(in the rows, 128 means zero)
Each row has a class, written after it, and each block has its own classes.
[40 141 152 80 146 83 146 65 128 127 74 121 57 116 156 138 102 110 131 158 138 137 126 169 70 163 151 105 128 127 120 145 116 124 123 144] => Tige
[99 188 132 121 161 160 103 205 145 127 76 155 169 143 94 163 135 104 133 122 113 124 85 140 133 149 127 137 128 134 141 154 122 116 158 161] => Vifod
[123 190 134 123 157 147 101 208 149 133 73 138 158 163 94 175 145 103 158 125 118 133 84 145 153 140 128 154 129 147 156 169 125 108 174 178] => relu
[162 148 153 182 138 168 113 103 150 123 72 77 143 114 72 155 103 102 173 33 170 139 80 147 131 154 139 105 156 182 111 179 146 117 106 162] => maz
[137 143 164 177 157 149 109 104 129 128 79 81 146 117 50 173 108 107 168 56 171 140 93 129 150 145 109 101 159 166 113 116 153 123 83 151] => baso
[102 186 147 109 163 119 91 145 150 129 95 143 144 146 95 163 148 115 159 128 113 107 101 151 157 111 132 131 125 100 151 167 151 115 165 133] => baso
[86 124 153 53 138 88 127 71 120 144 87 116 58 120 152 165 117 124 122 150 146 145 120 168 84 144 152 115 103 124 143 165 129 144 138 159] => kudi
[28 106 164 104 128 136 126 159 122 155 158 172 108 155 173 135 185 104 136 117 90 85 91 162 75 125 113 221 110 95 161 167 138 161 182 124] => Mibis
[115 135 163 160 161 173 116 93 133 135 60 83 133 122 53 172 121 94 188 71 148 144 66 122 122 178 114 137 135 179 122 142 135 104 124 185] => depaf
[19 119 146 102 107 172 118 175 138 146 138 195 119 133 160 136 168 105 109 112 91 103 98 141 80 140 115 206 110 97 183 169 115 150 197 120] => Vifod
[139 121 167 177 166 152 106 112 139 130 79 62 144 129 68 170 91 104 175 54 162 144 108 127 148 148 123 97 170 173 105 128 151 119 83 178] => giva
[113 196 147 104 175 129 118 172 148 135 92 137 162 126 122 151 147 115 129 135 116 106 90 139 126 143 128 129 130 114 130 147 129 143 152 134] => ton
[106 201 145 107 170 126 114 164 154 129 94 124 172 131 126 153 155 112 132 124 119 102 88 149 142 136 126 113 130 104 135 153 137 142 144 143] => poto
[120 205 136 111 167 115 119 169 163 125 92 128 168 124 125 128 144 111 140 136 137 105 82 156 126 133 129 119 128 110 118 166 133 138 133 125] => maz
[163 139 184 164 150 163 111 105 126 131 71 74 132 135 77 198 116 99 167 44 165 137 78 132 140 148 132 109 157 173 122 155 148 128 109 175] => kudi
[151 137 168 171 169 149 105 112 134 130 86 67 149 139 70 166 100 107 173 48 160 142 107 118 159 146 107 97 167 169 100 121 155 118 75 187] => giva
[78 147 131 78 155 117 143 92 123 133 74 146 50 91 140 132 105 107 103 158 128 153 122 168 83 168 152 92 107 147 130 168 112 134 124 174] => Vifod
[156 148 159 174 152 161 115 92 130 121 75 87 139 125 62 183 111 99 175 44 153 135 80 145 148 152 132 116 154 164 126 159 154 117 106 163] => baso
[105 178 137 96 161 110 116 197 144 137 97 133 160 133 144 157 165 105 140 143 129 116 94 146 138 128 119 122 127 119 141 159 133 127 167 132] => Tesu
[51 126 164 112 121 129 137 157 119 143 154 164 118 152 173 120 194 101 136 117 92 81 95 157 70 129 115 223 121 99 159 167 132 150 203 141] => Tige
[127 135 173 158 159 142 108 107 130 143 81 73 141 112 62 177 102 105 176 48 157 145 108 133 169 142 109 89 161 169 112 134 147 102 108 161] => Tesu
[70 133 133 44 134 99 126 77 127 140 97 123 66 106 159 155 111 113 127 153 128 147 129 164 96 141 148 98 91 120 148 160 148 134 121 159] => Mibis
[129 143 166 167 163 167 99 96 125 136 78 82 138 114 59 160 105 102 163 51 164 143 93 131 139 164 102 100 145 165 98 116 145 119 83 168] => Vifod
[39 131 144 70 136 90 130 69 130 133 86 128 50 122 167 145 105 115 135 136 130 145 130 160 73 150 145 97 121 117 128 134 130 123 104 145] => Mibis
[83 126 132 49 154 112 121 53 127 148 94 138 61 93 131 138 113 122 119 134 121 144 131 153 86 147 143 127 95 132 150 169 135 121 144 165] => ton
[124 139 186 166 154 163 111 101 127 133 79 86 140 111 63 171 101 94 172 59 164 140 95 132 150 163 102 94 150 168 105 110 134 114 82 159] => Vifod
[99 200 139 106 175 133 118 172 144 126 86 143 166 126 117 147 143 106 133 139 128 116 86 150 128 147 118 125 124 111 125 128 126 133 135 137] => Vifod
[119 205 125 129 160 137 104 204 160 129 81 141 175 162 93 147 137 114 155 135 123 121 80 158 114 136 130 150 125 137 138 169 126 116 167 152] => maz
[115 182 132 118 163 148 104 199 155 133 77 127 172 161 99 166 144 113 160 129 115 118 69 164 132 152 125 141 126 135 147 173 133 131 186 183] => depaf
[149 169 164 169 144 166 111 92 151 137 71 79 156 117 77 160 100 102 172 36 164 135 83 159 127 148 133 95 159 163 114 169 152 118 101 146] => maz
[37 130 165 109 136 135 135 142 127 158 148 170 128 154 166 127 185 121 130 115 85 82 93 164 74 132 122 220 112 93 162 166 110 159 195 114] => poto
[92 175 135 97 168 117 87 157 157 140 98 131 127 148 111 152 155 115 156 129 115 124 107 135 142 114 129 131 120 105 151 180 147 104 194 139] => Tesu
[116 186 135 127 159 135 106 194 137 127 84 120 171 155 114 159 158 100 144 134 125 115 83 149 116 135 133 146 128 141 141 170 149 122 170 164] => Tige
[45 128 143 82 143 87 145 76 126 127 72 126 61 125 166 141 98 122 125 144 126 151 135 154 74 159 160 114 127 136 129 149 106 123 109 161] => giva
[51 127 164 71 134 69 137 68 129 127 74 119 43 122 163 151 109 127 132 156 140 143 123 156 75 149 158 109 122 112 133 140 105 132 125 134] => kudi
[53 135 154 72 147 96 138 55 133 135 77 138 52 103 149 142 104 121 125 143 120 140 129 154 79 160 155 113 117 130 137 156 108 118 130 141] => ton
[84 140 138 65 157 112 150 91 130 134 80 146 53 82 145 142 119 108 102 160 129 145 120 153 78 162 156 104 108 152 144 175 116 140 140 171] => ton
[112 192 150 100 169 130 109 177 155 139 96 139 160 123 128 150 149 112 135 132 119 106 90 133 125 149 134 134 133 114 136 146 131 144 159 132] => ton
[38 123 167 94 125 166 134 172 131 152 158 202 121 140 151 130 170 97 105 129 73 100 98 140 75 139 123 210 108 86 184 179 108 142 203 126] => Vifod
[71 156 137 81 149 113 140 78 135 134 77 142 58 96 145 139 122 113 114 155 123 140 117 166 104 163 156 103 109 147 150 178 116 144 141 162] => poto
[69 147 139 47 144 94 132 63 121 151 82 129 58 112 151 146 120 116 129 147 141 158 124 167 92 151 136 128 96 131 150 156 122 121 130 171] => relu
[19 117 164 96 138 131 134 157 128 159 145 167 123 161 169 129 188 119 135 131 94 87 86 165 55 135 108 218 108 92 161 158 116 161 207 137] => depaf
[139 148 168 166 156 179 114 94 125 137 74 92 138 106 53 160 114 85 176 57 142 145 76 137 126 176 114 123 143 164 113 127 138 104 105 172] => Vifod
[29 108 163 102 134 132 130 146 129 159 140 155 128 152 175 136 182 117 143 121 91 84 87 173 63 137 124 223 106 99 168 178 122 156 206 133] => depaf
[111 192 132 119 159 140 105 209 140 134 68 137 170 156 102 172 151 106 141 128 127 132 79 144 140 143 125 154 127 147 148 154 121 115 159 171] => relu
[39 140 146 70 135 82 153 62 132 131 72 114 56 114 162 134 110 107 142 149 139 141 122 175 66 155 140 110 121 120 129 154 124 119 132 148] => Tige
[150 151 158 165 149 161 116 102 132 133 74 78 133 123 77 179 113 100 175 38 154 148 86 137 149 162 124 108 159 174 120 158 144 111 126 167] => Tesu
[106 181 139 95 161 119 95 152 152 135 95 129 126 154 115 164 147 114 165 129 109 126 111 141 144 116 136 122 118 111 151 179 140 99 191 147] => Tesu
[49 121 160 106 134 127 135 166 125 152 150 164 121 168 191 127 177 112 132 127 83 93 102 155 71 133 124 226 118 100 168 169 119 160 180 138] => giva
[32 113 138 107 109 157 122 176 134 141 143 180 130 146 161 136 174 98 106 110 94 94 98 133 90 136 108 219 124 106 181 187 137 143 196 134] => Tige
[62 143 137 54 139 103 123 50 135 142 90 136 73 99 141 142 122 123 125 151 125 140 124 170 102 152 147 118 95 119 159 162 128 131 148 150] => poto
[147 137 161 173 141 166 112 96 138 137 73 71 131 121 76 181 108 100 180 34 150 147 97 146 155 145 128 89 165 169 123 171 152 103 129 154] => Tesu
[74 147 133 70 155 104 145 107 115 133 84 135 59 96 142 142 124 106 113 155 133 148 112 165 84 153 149 99 109 151 127 152 135 150 117 186] => Mibis
[87 131 134 47 153 101 125 52 126 151 95 136 72 92 141 142 109 123 117 147 123 141 137 159 89 151 146 120 97 127 145 160 134 123 137 153] => ton
[133 152 166 169 166 162 103 84 140 136 77 70 146 110 53 160 106 109 168 40 154 135 91 131 159 156 106 96 155 161 115 126 151 124 92 167] => poto
[46 128 159 107 141 134 129 150 111 160 152 190 131 157 164 137 187 113 129 122 85 82 90 164 69 122 120 242 109 96 178 169 124 155 187 105] => baso
[148 149 165 171 152 171 102 92 132 122 80 75 134 125 66 174 122 89 174 39 148 144 77 145 143 139 119 93 156 161 121 149 179 112 98 180] => Mibis
[35 120 149 105 127 167 120 163 142 157 141 193 117 134 150 134 166 112 102 108 76 97 99 125 86 144 122 227 119 105 185 191 119 148 205 116] => ton
[88 143 130 50 149 98 128 68 123 150 83 122 63 113 150 145 122 113 124 137 136 157 125 174 89 142 141 117 97 129 150 173 132 118 132 182] => relu
[141 142 175 162 170 165 101 99 135 136 78 89 144 102 46 164 100 105 162 42 148 135 95 115 160 159 103 107 162 171 113 122 146 113 93 169] => ton
[119 183 121 129 163 150 111 202 143 122 88 150 175 159 88 169 145 111 139 118 117 123 81 136 127 123 127 151 133 128 153 157 136 121 161 149] => baso
[81 152 130 80 159 107 141 81 119 130 83 154 49 101 134 139 124 110 107 169 132 144 112 164 85 156 155 113 107 141 146 170 122 148 129 158] => baso
[78 147 127 54 143 95 125 62 140 147 93 138 81 102 148 131 108 119 123 153 143 140 128 172 72 147 152 116 95 123 137 176 129 122 128 140] => maz
[25 115 164 98 134 131 131 159 128 164 140 157 130 147 167 127 195 117 142 127 96 84 81 185 56 128 114 215 108 96 165 171 126 165 216 139] => depaf
[61 144 130 47 150 102 121 77 127 144 100 134 65 125 146 151 116 113 124 145 127 150 124 165 85 145 132 119 99 118 148 153 155 128 125 172] => Mibis
[118 181 139 127 150 137 105 216 148 119 86 131 181 164 116 167 155 106 149 127 114 123 87 131 136 136 136 148 137 137 147 158 135 122 164 174] => giva
[162 151 172 181 151 163 128 93 125 125 74 77 147 120 62 184 115 95 183 35 159 138 79 146 140 140 128 107 160 171 125 151 156 115 100 162] => baso
[77 144 128 55 155 91 130 53 119 145 96 133 73 117 150 147 117 123 128 142 137 144 129 161 76 137 142 128 95 115 152 154 139 126 117 139] => baso
[39 140 154 71 136 78 147 66 126 127 77 123 56 113 165 138 116 109 135 157 139 137 127 173 64 152 152 106 122 127 130 146 121 121 132 151] => Tige
[49 110 186 106 129 117 131 165 113 155 153 170 109 160 174 141 190 115 125 121 99 85 92 147 67 129 119 231 123 98 160 153 112 165 189 129] => kudi
[96 150 152 76 150 96 146 89 119 133 76 125 48 112 154 156 125 113 109 167 141 145 110 166 74 155 165 104 115 137 138 168 120 156 136 165] => kudi
[43 118 153 109 120 171 122 160 146 157 145 191 120 134 144 141 163 107 112 107 73 97 104 134 90 138 119 221 124 103 194 189 125 141 211 118] => ton
[37 94 154 94 117 162 132 189 135 148 168 191 111 153 144 142 173 97 120 115 79 102 98 130 85 114 114 212 114 95 183 177 131 141 200 142] => Mibis
[60 100 180 103 111 146 133 178 130 151 159 182 108 162 158 153 180 105 108 128 83 98 94 130 74 124 136 220 122 90 190 195 113 150 215 126] => kudi
[133 130 177 171 146 166 108 117 124 135 64 78 122 124 51 185 122 98 175 60 160 150 76 99 113 162 132 136 151 179 118 126 133 116 117 170] => kudi
[45 129 159 111 135 129 137 151 117 151 154 188 114 153 163 129 189 111 136 120 87 83 92 157 67 127 118 236 115 92 170 157 119 158 190 116] => baso
[107 198 142 114 168 114 117 166 137 132 85 134 163 131 111 154 157 112 139 144 129 107 79 159 132 133 130 129 127 111 128 149 137 147 141 124] => baso
[148 138 186 162 166 156 104 96 135 143 87 84 149 110 53 170 104 103 171 61 152 133 100 126 153 156 106 108 158 167 114 117 147 112 99 158] => ton

Next block, with new classes.
[135 47 146 163 46 198 106 137 169 176 164 144 129 190 200 166 86 141 174 111 93 58 82 109 110 159 142 104 176 188 95 167 75 117 39 154] => risum
[112 148 159 111 102 184 154 154 134 190 146 120 104 137 133 195 99 124 154 55 109 138 167 94 165 130 132 130 130 136 64 188 90 193 119 110] => bopo
[111 126 156 101 105 183 147 130 139 202 151 118 103 134 138 172 114 121 163 67 109 128 159 86 192 117 124 139 135 113 66 184 111 199 129 110] => lipa
[125 87 145 152 89 197 123 137 170 188 149 110 145 173 144 207 66 162 179 104 80 83 136 104 151 157 133 93 185 193 86 146 120 157 79 120] => mekig
[108 133 154 160 131 100 109 191 201 112 66 127 96 74 178 190 177 86 137 117 119 51 105 69 90 141 120 109 122 101 194 144 139 157 93 127] => risum
[132 150 128 138 91 115 80 117 225 78 102 73 86 126 152 158 168 139 165 60 118 130 167 141 170 180 107 80 30 160 43 151 77 183 91 148] => mefik
[99 144 147 155 104 107 119 195 208 110 25 169 115 60 197 158 139 101 115 154 120 49 121 109 104 130 102 73 94 81 146 111 133 135 97 148] => gazev
[89 139 148 154 114 108 127 194 166 108 37 140 111 64 204 163 127 96 108 167 121 62 122 114 97 123 86 84 107 119 137 108 124 125 70 129] => bopo
[102 106 135 146 99 201 156 166 159 150 164 120 136 168 115 171 102 157 163 85 87 96 169 110 133 155 133 132 138 163 70 180 128 178 82 188] => mido
[109 134 153 150 141 79 117 178 201 122 62 132 101 46 169 163 178 90 130 126 101 43 97 61 121 118 99 119 111 102 176 118 174 177 105 110] => lipa
[130 90 139 147 74 199 107 136 175 187 155 109 142 178 143 203 84 156 179 95 81 81 136 96 159 167 139 109 174 197 82 149 123 166 69 124] => mekig
[97 147 167 164 156 99 131 198 218 101 57 154 106 58 184 187 170 95 142 107 92 67 93 78 109 122 102 95 117 87 162 124 159 153 105 108] => ged
[110 148 163 109 113 193 158 151 124 187 149 104 111 144 132 198 102 113 160 70 114 131 175 86 174 133 124 122 143 139 64 186 92 195 116 116] => bopo
[106 142 147 155 122 112 109 188 184 117 39 149 122 54 204 175 144 98 128 153 115 47 110 103 89 124 76 87 89 110 148 107 135 118 81 139] => tadit
[95 130 159 159 145 98 117 189 211 105 53 143 107 69 185 177 176 87 145 132 124 53 108 68 100 129 121 105 122 101 183 136 145 151 75 124] => risum
[138 90 141 170 58 204 123 131 197 193 138 118 123 164 138 187 60 148 191 101 78 88 155 89 132 148 151 125 187 185 79 150 155 151 107 151] => zibim
[121 122 117 111 95 188 172 162 170 139 160 147 115 146 127 193 102 166 155 90 92 105 156 107 122 143 112 135 139 154 83 203 131 173 113 192] => nenat
[151 76 153 153 54 192 121 141 163 185 171 138 143 175 200 185 78 144 165 112 92 57 70 98 135 160 128 112 170 168 88 178 92 130 54 155] => nenat
[136 177 129 132 49 85 84 96 202 101 93 114 75 118 132 106 168 135 178 76 136 134 158 94 155 166 84 66 21 160 28 159 33 188 105 158] => Feva
[128 83 152 147 90 202 135 128 188 193 154 106 150 170 142 187 69 144 187 91 72 83 138 91 146 157 145 129 174 193 93 142 129 143 81 132] => mefik
[99 147 169 120 112 193 137 158 151 179 127 112 97 149 156 188 107 105 169 82 116 124 156 89 178 126 126 119 140 120 57 199 118 202 111 133] => zibim
[108 154 164 161 138 86 117 205 227 107 47 155 111 61 171 172 171 83 137 121 109 59 100 71 101 137 115 97 111 86 177 138 147 161 110 118] => gazev
[103 110 139 125 86 206 178 171 147 145 153 133 114 157 144 190 103 159 152 84 97 101 161 132 125 146 112 118 137 162 58 192 106 176 104 170] => bopo
[138 166 123 166 61 106 77 126 231 88 97 75 74 123 150 151 166 144 170 62 115 119 171 128 156 173 103 73 36 172 27 164 88 177 128 140] => zibim
[88 127 146 165 113 115 105 185 185 109 39 147 111 64 212 171 145 93 124 163 129 42 123 105 98 125 93 87 118 94 162 117 134 126 64 151] => risum
[103 128 132 149 77 199 162 165 161 155 163 150 120 155 139 185 114 160 164 77 95 94 162 123 149 154 96 133 145 125 69 197 94 181 111 182] => dumo
[95 132 147 154 109 105 125 174 177 127 53 144 109 51 199 149 145 103 116 147 105 40 121 94 121 102 75 100 105 94 134 106 156 149 96 134] => lipa
[103 151 161 112 108 192 163 160 133 174 149 106 111 145 137 205 115 118 157 65 111 129 170 93 166 142 127 124 135 132 69 194 97 195 119 112] => bopo
[144 89 143 158 62 199 124 143 201 188 148 146 146 175 144 173 79 137 183 96 75 76 128 88 135 170 148 107 178 174 91 154 112 142 96 134] => gazev
[107 151 164 149 160 111 106 189 210 120 58 154 109 72 173 196 190 71 134 109 106 57 94 64 91 137 105 119 104 100 167 123 170 158 95 120] => tadit
[97 156 167 171 131 91 116 190 205 121 70 141 92 65 175 190 173 86 140 105 110 59 93 68 110 128 99 119 132 89 180 129 135 164 90 114] => dumo
[135 51 149 176 45 204 97 152 169 180 167 125 135 180 196 180 77 132 172 111 90 64 92 117 114 156 155 106 168 177 72 156 93 121 30 152] => mido
[118 161 155 114 138 182 153 158 140 174 145 121 107 129 142 222 114 115 169 51 122 128 160 87 175 136 100 111 129 111 71 212 81 204 115 131] => nenat
[131 74 147 174 67 220 117 144 172 188 168 96 154 186 136 198 80 137 191 82 88 70 140 103 132 164 155 120 173 188 90 142 119 136 53 148] => mido
[108 114 124 113 90 197 147 150 153 143 156 140 123 162 126 189 111 181 162 95 102 103 155 130 145 155 107 100 135 160 70 191 106 207 96 181] => mekig
[130 67 155 154 47 188 96 135 161 189 167 132 134 184 198 186 74 157 165 118 93 65 74 118 149 152 138 86 170 180 67 158 95 151 40 131] => mekig
[105 151 164 168 148 90 108 193 213 112 53 138 96 57 190 196 182 81 143 115 115 58 94 72 117 128 100 109 124 82 185 131 126 159 83 112] => dumo
[119 140 170 116 120 188 158 155 165 175 147 133 115 132 147 204 116 133 185 44 96 136 159 91 179 134 123 109 128 114 60 194 85 190 144 113] => ged
[112 142 167 160 138 88 127 195 229 102 58 154 109 59 182 189 167 106 146 99 90 67 98 83 101 132 114 90 98 92 160 121 142 150 125 107] => ged
[136 90 142 146 80 202 119 129 174 193 148 114 137 174 137 218 70 164 173 88 78 85 145 104 146 156 144 97 177 179 86 136 131 166 94 132] => mekig
[138 81 137 166 71 214 116 137 190 208 161 99 156 174 135 201 68 143 187 88 70 72 147 95 138 161 160 120 176 197 88 143 126 127 76 135] => mido
[153 165 130 133 63 110 74 87 192 107 97 138 80 118 148 98 182 137 166 76 138 129 115 111 156 189 76 58 21 154 22 159 33 198 90 132] => tadit
[113 122 126 131 95 183 169 171 197 156 133 177 133 138 119 174 104 163 173 87 97 106 171 123 144 149 123 114 125 138 65 198 118 180 132 173] => gazev
[102 136 175 162 141 100 138 200 210 109 64 147 117 68 184 181 167 97 152 112 95 55 81 71 112 134 102 89 119 108 159 124 147 156 97 96] => ged
[140 180 140 149 35 85 74 98 197 112 95 110 64 114 140 115 166 127 165 78 131 117 133 100 169 189 61 63 48 144 43 162 15 216 92 153] => dumo
[143 150 131 129 25 87 82 86 185 113 99 101 70 113 147 88 158 139 160 93 129 116 133 106 179 174 72 59 27 140 31 162 39 221 95 150] => lipa
[142 59 150 155 68 201 93 141 181 172 171 165 129 174 208 177 90 136 179 110 80 73 63 106 106 153 134 113 167 183 79 163 94 116 38 138] => tadit
[141 69 158 168 37 187 105 145 184 182 161 133 122 168 205 196 85 143 177 103 82 60 80 117 133 166 126 112 181 166 90 163 74 132 64 138] => dumo
[89 149 161 162 159 96 124 203 215 104 55 131 111 74 179 177 178 86 140 121 111 52 110 69 108 129 112 114 108 103 161 129 162 145 97 117] => Feva
[118 91 143 158 85 201 128 122 178 177 167 111 143 166 154 197 68 148 182 94 74 83 134 104 140 154 134 114 174 183 95 143 123 139 74 146] => mefik
[139 168 121 155 70 100 81 135 242 82 94 113 95 120 139 142 183 138 166 54 118 131 170 125 160 192 120 75 26 139 49 163 60 172 125 123] => gazev
[104 161 159 139 161 90 124 193 214 108 58 131 99 61 174 204 168 86 129 115 117 61 105 61 119 130 107 109 107 101 167 138 162 167 84 120] => nenat
[103 150 165 131 116 194 152 161 157 189 151 112 98 145 140 208 119 119 171 49 112 119 164 93 184 145 112 128 150 102 73 203 79 200 126 121] => dumo
[109 153 163 161 136 77 118 207 236 103 38 163 118 56 169 166 172 82 145 126 106 68 111 63 102 137 123 100 105 90 172 133 147 154 110 103] => gazev
[101 129 124 130 78 186 171 170 188 145 145 183 136 137 126 179 119 167 173 82 97 106 165 126 136 146 120 120 123 133 75 202 116 174 125 175] => gazev
[100 152 161 98 118 185 137 150 141 178 149 102 108 148 138 208 113 134 166 73 118 136 167 95 200 128 122 104 131 124 50 201 105 219 107 116] => mekig
[124 147 158 126 92 183 154 159 140 184 150 103 106 139 130 193 106 124 160 57 110 128 175 89 156 136 127 130 134 135 65 194 94 190 130 121] => bopo
[101 115 131 121 104 213 161 157 162 139 163 164 124 163 140 195 130 155 171 76 96 107 159 115 118 148 116 125 115 152 60 184 115 168 97 177] => tadit
[115 143 163 156 170 106 110 191 216 117 48 158 104 66 187 196 184 81 139 108 104 65 92 68 94 137 108 102 93 96 155 131 149 160 94 111] => tadit
[139 142 123 158 88 114 67 119 238 82 95 91 82 132 158 164 173 138 172 66 119 114 174 132 159 199 103 62 45 158 43 172 55 180 98 156] => risum
[108 122 147 162 106 103 124 174 177 127 36 129 110 50 202 141 140 104 116 156 113 35 120 98 117 112 77 87 98 89 144 97 139 141 98 134] => lipa
[129 69 147 160 60 188 99 143 161 184 162 118 130 175 196 190 67 159 162 125 94 70 88 118 144 146 137 86 176 177 81 159 100 140 48 133] => mekig
[96 130 132 172 103 115 113 196 177 123 46 114 132 63 185 180 135 93 126 164 125 43 133 105 100 125 115 89 100 113 160 98 147 114 60 141] => mido
[106 138 148 155 137 124 113 189 187 116 41 163 122 72 190 172 156 88 132 141 121 52 110 101 94 127 81 89 91 104 140 107 139 132 70 139] => tadit
[117 156 161 147 157 97 133 190 207 117 55 136 107 63 174 192 174 87 133 113 121 50 94 55 104 123 101 108 111 96 178 141 151 160 89 131] => nenat
[145 170 131 133 55 91 71 101 196 110 88 99 77 115 136 117 167 157 161 82 143 122 140 113 186 179 81 41 27 155 24 165 39 233 87 136] => mekig
[123 64 161 180 48 197 107 153 170 182 142 138 106 171 219 171 68 134 168 116 97 67 83 115 112 132 134 100 173 169 67 165 99 128 55 155] => zibim
[118 154 158 141 171 85 118 186 224 106 50 146 110 62 178 197 167 90 133 119 109 52 87 65 114 135 103 98 106 104 179 136 151 162 85 127] => nenat
[95 124 137 160 117 108 135 179 165 119 33 125 115 56 198 151 154 93 111 165 118 37 120 97 115 105 77 93 102 91 157 95 158 133 86 135] => lipa
[112 146 164 128 115 183 150 160 160 186 133 112 95 141 135 183 101 125 179 66 122 129 167 88 176 118 133 119 127 117 57 210 111 207 130 138] => zibim
[151 167 126 124 55 104 77 97 200 114 99 137 74 118 141 124 173 128 178 74 135 133 131 94 149 176 83 58 15 164 23 167 31 201 83 144] => tadit
[142 174 131 154 39 97 76 97 194 109 100 111 55 114 149 112 171 134 155 73 133 124 129 111 173 185 68 73 54 132 37 165 29 214 95 148] => dumo
[94 139 149 170 97 109 117 195 184 110 20 148 101 55 206 163 137 98 131 166 135 52 122 107 90 113 93 84 101 98 149 116 141 139 87 154] => zibim
[139 77 133 163 73 219 115 142 178 186 159 122 155 177 131 189 80 135 188 98 78 76 145 97 127 171 151 121 182 187 90 146 120 142 63 149] => mido
[135 76 134 164 69 212 113 142 184 185 160 107 149 184 145 203 77 137 178 93 66 81 140 106 125 173 159 119 173 187 84 149 124 134 72 143] => mido
[136 170 138 144 24 101 71 112 198 114 75 103 55 119 156 101 153 125 170 85 146 130 138 108 161 167 85 61 29 155 17 176 37 210 89 149] => zibim
[105 151 163 162 141 80 119 215 225 101 51 161 114 59 171 163 181 77 146 125 120 59 93 65 100 129 118 99 107 89 181 143 138 155 96 109] => gazev
[132 79 144 171 86 207 109 143 193 194 150 107 147 166 145 209 74 134 194 82 82 89 155 106 140 152 160 118 167 183 76 147 120 130 65 135] => mido
[113 106 127 129 72 194 177 146 159 157 161 138 124 144 119 156 123 172 169 73 87 92 165 113 141 131 98 140 131 140 67 190 132 188 131 172] => lipa
[141 57 155 167 52 199 126 148 177 181 167 153 124 171 207 177 78 152 165 98 68 64 69 113 121 159 134 92 171 165 77 156 86 126 83 139] => ged
[131 87 141 142 74 196 112 129 169 181 155 106 143 185 138 200 74 160 169 107 77 79 133 101 149 172 141 100 178 196 92 137 127 165 79 136] => mekig
